Below are the code and all the weights of a small trained network. Each question names an input and a target symbol and asks about switching units off, where a switched-off unit gives its printed mean instead of its output.

import numpy as np


def w(rows, s, z=0):
    codes = np.array(rows[::2]) - 128.0
    scale = np.full(codes.shape[1], s)
    scale[-1] = z or s
    return codes * scale


def norm(h):
    return h / np.sqrt((h * h).mean(-1, keepdims=True) + 1e-5)


def f(y):
    return y / 2 * (1 + np.tanh(0.7978845608 * (y + 0.044715 * y**3)))


def softmax(a):
    e = np.exp(a - a.max(-1, keepdims=True))
    return e / e.sum(-1, keepdims=True)


def log_softmax(a):
    a = a - a.max(-1, keepdims=True)
    return a - np.log(np.exp(a).sum(-1, keepdims=True))


def net(x, mask):
    ids = ['βγδεζθλμξπσφψω'.index(c) for c in x.split()]
    T = len(ids)
    res = E[ids] + P[:T]
    q, k, v = (norm(res) @ M[0].T for M in (Q, K, V))
    z = softmax(np.where(np.tri(T) > 0, q @ k.T / 4**0.5, -1e9)) @ v
    res = res + np.where(mask[0], z, O[0][:, -1]) @ O[0][:, :-1]
    y = f(norm(res) @ A[0][:, :-1].T + A[0][:, -1])
    res = res + np.where(mask[1:13], y, B[0][:, -1]) @ B[0][:, :-1]
    return log_softmax(norm(res)[-1] @ U[:, :-1].T + U[:, -1])


Q, K, V, O, A, B = {}, {}, {}, {}, {}, {}
E = w([
[107,152,137,120],'β',
[106,153,138,119],'γ',
[106,156,141,119],'δ',
[104,155,141,118],'ε',
[108,149,143,123],'ζ',
[104,155,145,117],'θ',
[110,154,150,129],'λ',
[102,134,167,125],'μ',
[71,158,177,106],'ξ',
[119,124,176,159],'π',
[176,84,89,129],'σ',
[105,80,159,122],'φ',
[252,128,137,90],'ψ',
[108,100,132,76],'ω',
],0.029)
P = w([
[3,117,70,218],'0',
[30,136,117,187],'1',
[61,143,137,168],'2',
[85,164,159,144],'3',
[109,162,167,129],'4',
[128,163,183,119],'5',
[145,165,196,106],'6',
[164,175,222,91],'7',
[177,190,244,71],'8',
[196,205,254,49],'9',
],0.0086)
Q[0] = w([
[176,195,249,74],'head 1',
[179,161,66,72],'head 1',
[111,97,16,174],'head 1',
[166,188,150,70],'head 1',
],0.015)
K[0] = w([
[254,90,244,72],'head 1',
[96,238,118,164],'head 1',
[42,156,44,198],'head 1',
[190,149,201,90],'head 1',
],0.0097)
V[0] = w([
[102,76,97,76],'head 1',
[97,156,98,6],'head 1',
[157,214,114,135],'head 1',
[147,161,66,144],'head 1',
],0.019)
O[0] = w([
[133,44,79,19,28],'head 1',
[67,82,6,86,18],'head 1',
[111,208,72,173,109],'head 1',
[149,251,32,113,1],'head 1',
],0.014,0.0097)
A[0] = w([
[80,136,158,33,96],'neuron 1',
[167,193,19,155,56],'neuron 2',
[218,53,176,55,251],'neuron 3',
[140,120,161,246,195],'neuron 4',
[89,153,114,164,91],'neuron 5',
[118,212,46,165,37],'neuron 6',
[110,172,154,99,115],'neuron 7',
[110,150,209,134,130],'neuron 8',
[87,181,166,125,101],'neuron 9',
[82,27,141,109,93],'neuron 10',
[154,108,176,157,154],'neuron 11',
[190,63,60,190,253],'neuron 12',
],0.013,0.0073)
B[0] = w([
[88,127,182,159,128],'neuron 1',
[118,53,255,134,129],'neuron 2',
[204,222,90,59,192],'neuron 3',
[136,135,51,77,249],'neuron 4',
[166,116,111,96,132],'neuron 5',
[196,108,206,125,132],'neuron 6',
[189,169,124,150,138],'neuron 7',
[174,83,64,165,217],'neuron 8',
[151,120,137,90,159],'neuron 9',
[96,193,14,209,140],'neuron 10',
[82,81,75,128,195],'neuron 11',
[245,241,118,14,136],'neuron 12',
],0.0097,0.017)
U = w([
[116,136,139,79,57],'β',
[100,156,143,76,95],'γ',
[128,206,126,95,37],'δ',
[73,166,129,95,129],'ε',
[164,146,54,105,160],'ζ',
[66,161,91,99,217],'θ',
[149,210,39,176,98],'λ',
[110,65,71,159,202],'μ',
[55,130,106,149,169],'ξ',
[173,98,179,189,147],'π',
[230,180,97,50,102],'σ',
[165,56,176,7,29],'φ',
[165,147,95,100,30],'ψ',
[132,93,78,15,253],'ω',
],0.021,0.0057)

Each question gives the input, a string of symbols that net reads in full, and the target symbol t.
The units are the heads (4 rows each of Q, K, V and O) and the neurons (one row each of A and B). Each row of codes is followed by its name. A weight is (code - 128) times the scale printed after its matrix; where a second scale follows, it is the last column's (O, A, B and U).
mask holds one flag per unit, heads first, then neurons. A switched-off unit (its flag False) gives its mean, the last column of its rows in O or B, instead of its output. The means were averaged over made-up inputs and are rounded, as every weight is.
A unit's drop is (log p(t) with every unit on - log p(t) with that unit switched off) / (log p(t) with every unit on - log p(t) with every unit switched off).
The circuit of an input: a set's keep is (log p(t) with only the set's units on - log p(t) with every unit switched off) / (log p(t) with every unit on - log p(t) with every unit switched off). Starting from the 12 units with the biggest drops (on a tie, the unit counted first), units are removed one at a time, each time the one whose removal leaves the highest keep (on an exact tie, the one counted first), for as long as the keep stays at least 0.8.
units of the circuit, in order: the units of the circuit, biggest drop first
top k neurons: the k neurons with the biggest drops, biggest first
drop when u is switched off: that unit's drop, to one decimal
input λ θ π λ π μ β γ, target μ: units of the circuit, in order -> [head 1; neuron 3]
input ε π π ζ δ γ μ, target μ: units of the circuit, in order -> [head 1; neuron 10]
input μ λ λ ε, target λ: top 2 neurons -> [neuron 11; neuron 3]
input π ζ σ, target σ: units of the circuit, in order -> [neuron 12]
input γ λ θ, target λ: top 2 neurons -> [neuron 11; neuron 3]
input ε μ ξ, target ξ: units of the circuit, in order -> [head 1; neuron 10; neuron 4]
input π θ γ σ ζ λ θ, target λ: top 2 neurons -> [neuron 3; neuron 12]
input λ θ θ β θ, target θ: top 2 neurons -> [neuron 8; neuron 3]
input π λ ξ ε θ φ λ ε, target φ: top 2 neurons -> [neuron 4; neuron 3]
input ξ π ξ π λ θ μ θ δ, target μ: top 2 neurons -> [neuron 3; neuron 12]
input π ε π π μ π σ λ, target σ: drop when head 1 is switched off -> 1.2
input π π π μ θ λ π λ ζ λ, target λ: drop when head 1 is switched off -> 1.1
input λ ζ ψ π π θ λ β π, target λ: drop when neuron 1 is switched off -> 0.0
input μ β θ, target μ: drop when head 1 is switched off -> 0.6
input ω μ π, target ω: top neuron -> [neuron 10]
